Below are the code and all the weights of a small trained network. Each question names an input and a class and asks about switching units off, where a switched-off unit gives its printed mean instead of its output.

import numpy as np


def w(rows, s, z=0):
    codes = np.array(rows[::2]) - 128.0
    scale = np.full(codes.shape[1], s)
    scale[-1] = z or s
    return codes * scale


def norm(h):
    return h / np.sqrt((h * h).mean(-1, keepdims=True) + 1e-5)


def f(y):
    return y / 2 * (1 + np.tanh(0.7978845608 * (y + 0.044715 * y**3)))


def log_softmax(a):
    a = a - a.max(-1, keepdims=True)
    return a - np.log(np.exp(a).sum(-1, keepdims=True))


def net(x, mask):
    res = np.array(x, float).reshape(1, 4) / 4 @ E
    u = 0
    for l in range(3):
        y = f(norm(res) @ A[l][:, :-1].T + A[l][:, -1])
        res = res + np.where(mask[u : u + 14], y, B[l][:, -1]) @ B[l][:, :-1]
        u += 14
    return log_softmax(norm(res)[-1] @ U[:, :-1].T + U[:, -1])


A, B = {}, {}
E = w([
[157,118,137,146,84,82,191,2,82,29,206],'x0',
[137,59,164,144,246,121,56,130,104,160,217],'x1',
[232,146,151,86,145,227,84,135,63,121,120],'x2',
[66,66,118,130,139,193,149,224,13,104,186],'x3',
],0.0093)
A[0] = w([
[129,99,137,173,246,115,193,73,102,118,224,21],'L0N1',
[87,84,95,158,129,115,228,140,37,84,170,45],'L0N2',
[60,112,139,136,254,135,95,118,108,122,174,224],'L0N3',
[143,132,86,122,154,102,135,126,99,130,101,115],'L0N4',
[106,80,133,169,165,118,104,112,94,85,210,19],'L0N5',
[144,25,167,135,120,123,129,63,84,105,205,28],'L0N6',
[198,182,135,99,135,153,165,52,146,24,127,11],'L0N7',
[140,87,138,83,112,135,79,251,142,144,82,41],'L0N8',
[173,138,77,80,155,112,129,104,131,141,116,15],'L0N9',
[143,128,44,154,65,126,188,108,174,143,49,37],'L0N10',
[81,67,137,187,43,148,167,148,84,85,173,3],'L0N11',
[163,98,163,95,175,173,105,157,84,151,70,94],'L0N12',
[72,106,112,213,169,78,111,143,155,169,152,31],'L0N13',
[103,113,138,125,163,175,139,115,172,77,114,125],'L0N14',
],0.0076,0.0047)
B[0] = w([
[200,71,95,106,175,24,112,180,151,40,126,204],'L0N1',
[127,167,138,186,112,173,178,129,193,65,224,216],'L0N2',
[135,51,182,112,143,96,81,49,110,174,129,254],'L0N3',
[162,124,173,121,133,129,163,169,122,151,116,124],'L0N4',
[215,155,112,86,166,123,131,168,173,74,102,182],'L0N5',
[158,139,2,130,126,68,64,181,154,45,184,200],'L0N6',
[135,98,138,201,107,136,78,126,43,110,12,194],'L0N7',
[140,167,83,171,108,200,89,175,156,141,146,192],'L0N8',
[95,120,117,157,96,131,218,150,90,105,141,119],'L0N9',
[153,175,180,73,225,113,97,92,144,103,152,195],'L0N10',
[74,190,173,142,145,182,174,124,141,66,127,182],'L0N11',
[161,197,106,156,147,151,92,138,113,160,188,184],'L0N12',
[123,78,171,190,100,98,162,94,182,189,83,170],'L0N13',
[124,130,108,137,145,141,131,106,130,128,125,127],'L0N14',
],0.0074,0.0066)
A[1] = w([
[16,12,43,182,116,75,122,135,154,229,110,37],'L1N1',
[70,35,133,66,94,187,245,150,87,45,174,93],'L1N2',
[143,122,81,147,115,123,119,165,3,120,134,49],'L1N3',
[37,121,135,183,111,134,139,135,133,162,150,89],'L1N4',
[83,141,95,158,101,163,75,189,160,208,44,58],'L1N5',
[231,119,176,85,45,122,163,40,42,120,114,5],'L1N6',
[62,135,131,115,181,116,113,214,125,144,88,26],'L1N7',
[118,74,152,20,141,77,213,71,175,183,93,36],'L1N8',
[136,146,108,138,40,154,193,94,66,55,129,60],'L1N9',
[168,193,170,75,139,92,176,59,82,132,57,46],'L1N10',
[110,181,92,100,135,240,159,183,98,119,50,153],'L1N11',
[160,78,126,98,147,177,95,113,71,162,221,48],'L1N12',
[49,168,126,116,88,170,238,149,108,61,198,41],'L1N13',
[163,141,109,123,24,135,130,46,142,117,61,5],'L1N14',
],0.0075,0.003)
B[1] = w([
[142,46,180,167,114,162,211,114,146,174,154,205],'L1N1',
[103,176,90,203,185,64,202,189,187,60,152,207],'L1N2',
[99,170,171,68,157,88,117,93,206,114,138,161],'L1N3',
[164,127,174,163,109,169,150,110,154,90,172,151],'L1N4',
[159,51,63,66,48,173,189,174,109,62,196,236],'L1N5',
[143,83,109,224,89,232,113,79,64,94,95,196],'L1N6',
[209,110,150,124,64,151,124,101,105,108,197,153],'L1N7',
[65,145,172,95,149,96,111,127,155,161,121,164],'L1N8',
[149,149,139,186,137,215,167,114,181,166,102,217],'L1N9',
[62,125,131,127,74,111,120,95,120,93,105,197],'L1N10',
[170,148,111,169,173,52,89,32,172,152,158,253],'L1N11',
[9,160,152,77,171,127,104,97,42,148,179,188],'L1N12',
[120,220,124,254,252,162,159,203,180,174,124,220],'L1N13',
[76,162,157,145,46,127,125,137,41,101,72,194],'L1N14',
],0.0077,0.0053)
A[2] = w([
[145,108,95,177,87,106,229,164,108,112,108,169],'L2N1',
[77,96,156,127,149,84,130,125,180,209,154,46],'L2N2',
[202,155,49,109,142,166,137,207,205,160,89,4],'L2N3',
[66,127,142,63,201,182,102,121,44,192,107,77],'L2N4',
[79,154,121,27,90,107,191,78,137,73,27,58],'L2N5',
[110,195,90,81,134,116,75,101,105,233,201,120],'L2N6',
[196,154,36,52,100,142,90,220,134,76,150,39],'L2N7',
[177,76,87,105,172,89,94,149,62,78,231,69],'L2N8',
[177,119,142,99,98,183,138,125,80,92,63,25],'L2N9',
[114,52,135,124,163,183,114,207,81,182,180,76],'L2N10',
[69,110,110,117,178,164,41,186,31,136,75,69],'L2N11',
[48,199,153,37,115,58,120,146,143,124,104,55],'L2N12',
[76,254,151,158,118,69,196,223,180,102,89,98],'L2N13',
[155,198,41,108,48,163,100,85,156,144,58,124],'L2N14',
],0.0078,0.0032)
B[2] = w([
[137,171,99,130,126,218,39,123,115,155,166,190],'L2N1',
[132,113,193,175,124,173,189,120,127,80,43,176],'L2N2',
[198,99,78,114,170,157,230,179,38,115,145,188],'L2N3',
[96,240,149,101,102,151,111,152,97,194,213,161],'L2N4',
[50,143,95,76,55,86,46,205,86,168,150,189],'L2N5',
[137,183,211,94,189,167,197,135,92,178,81,187],'L2N6',
[232,92,96,121,240,30,226,9,159,156,14,211],'L2N7',
[115,105,140,52,80,92,70,127,114,49,143,254],'L2N8',
[108,154,174,232,135,89,99,116,156,118,128,154],'L2N9',
[107,203,146,82,2,146,115,115,115,75,111,204],'L2N10',
[128,233,198,71,171,50,74,95,156,143,162,159],'L2N11',
[61,20,50,18,114,148,130,197,209,133,157,149],'L2N12',
[26,158,71,153,216,186,66,213,155,192,182,244],'L2N13',
[135,128,47,101,123,76,175,117,41,211,25,250],'L2N14',
],0.0067,0.0058)
U = w([
[50,141,82,46,94,99,110,149,145,157,101,132],'0',
[126,51,219,151,161,91,155,84,185,166,98,53],'1',
[139,65,144,91,59,224,180,182,147,162,182,45],'2',
[177,71,132,99,158,67,83,101,108,7,195,140],'3',
[111,193,97,198,186,191,152,163,164,95,179,252],'4',
[128,180,118,170,71,126,97,67,71,91,55,119],'5',
[141,197,205,55,163,162,71,122,85,165,190,167],'6',
[219,150,68,70,170,147,190,129,97,170,100,106],'7',
],0.016,0.0022)

Each question gives the input, the list of numbers given to net, and the class t.
The units are the neurons (one row each of A and B). Each row of codes is followed by its name. A weight is (code - 128) times the scale printed after its matrix; where a second scale follows, it is the last column's (A, B and U).
mask holds one flag per neuron, layer by layer. A switched-off neuron (its flag False) gives its mean, the last column of its row in B, instead of its output. The means were averaged over made-up inputs and are rounded, as every weight is.
A unit's drop is (log p(t) with every unit on - log p(t) with that unit switched off) / (log p(t) with every unit on - log p(t) with every unit switched off).
The circuit of an input: a set's keep is (log p(t) with only the set's units on - log p(t) with every unit switched off) / (log p(t) with every unit on - log p(t) with every unit switched off). Starting from the 12 units with the biggest drops (on a tie, the unit counted first), units are removed one at a time, each time the one whose removal leaves the highest keep (on an exact tie, the one counted first), for as long as the keep stays at least 0.8.
circuit, biggest first: the units of the circuit, biggest drop first
most important unit: the unit with the biggest drop
k most important neurons: the k neurons with the biggest drops, biggest first
top k neurons in layer l: the k neurons of layer l with the biggest drops, biggest first
drop of u: that unit's drop, to one decimal
input [-8,6,-5,-2], class 2: most important unit : L1N5
input [-7,-8,-2,8], class 7: 3 most important neurons : (L1N5 L0N8 L2N7)
input [4,-5,6,3], class 4: top 3 neurons in layer 0 : (L0N3 L0N2 L0N11)
input [-1,5,-1,5], class 3: top 2 neurons in layer 2 : (L2N8 L2N13)
input [-8,-1,3,2], class 7: 2 most important neurons : (L2N7 L1N5)
input [-8,-6,-8,-1], class 2: circuit, biggest first : (L1N1 L1N5)
input [-6,7,-2,2], class 6: 3 most important neurons : (L0N3 L1N12 L0N12)
input [4,-5,-8,-2], class 0: 2 most important neurons : (L0N10 L2N5)
input [7,4,7,-6], class 5: 3 most important neurons : (L0N7 L1N6 L0N10)
input [-6,-2,-2,-8], class 0: top 3 neurons in layer 0 : (L0N6 L0N12 L0N10)
input [4,1,0,-3], class 5: 2 most important neurons : (L0N7 L0N10)
input [0,-7,-1,-5], class 0: 2 most important neurons : (L0N10 L2N12)
input [-8,-8,3,-6], class 7: top 2 neurons in layer 2 : (L2N3 L2N7)
input [-6,-4,-7,7], class 2: circuit, biggest first : (L1N1)
input [-6,5,-4,5], class 2: 2 most important neurons : (L1N1 L0N13)
input [-6,-7,-8,7], class 4: 2 most important neurons : (L1N13 L0N3)
input [-8,6,-3,3], class 2: 3 most important neurons : (L1N1 L0N13 L1N5)
input [-5,6,-7,3], class 1: 2 most important neurons : (L0N3 L0N13)
input [-3,-8,2,1], class 7: 2 most important neurons : (L0N3 L0N8)
input [-3,-6,8,-5], class 5: circuit, biggest first : (L1N14)
input [-3,4,-5,2], class 1: drop of L0N3 : 0.2
input [3,-1,5,1], class 5: drop of L0N7 : 0.6
input [7,-8,8,5], class 4: drop of L1N13 : 0.2
input [4,4,-7,-5], class 1: drop of L0N13 : 0.3
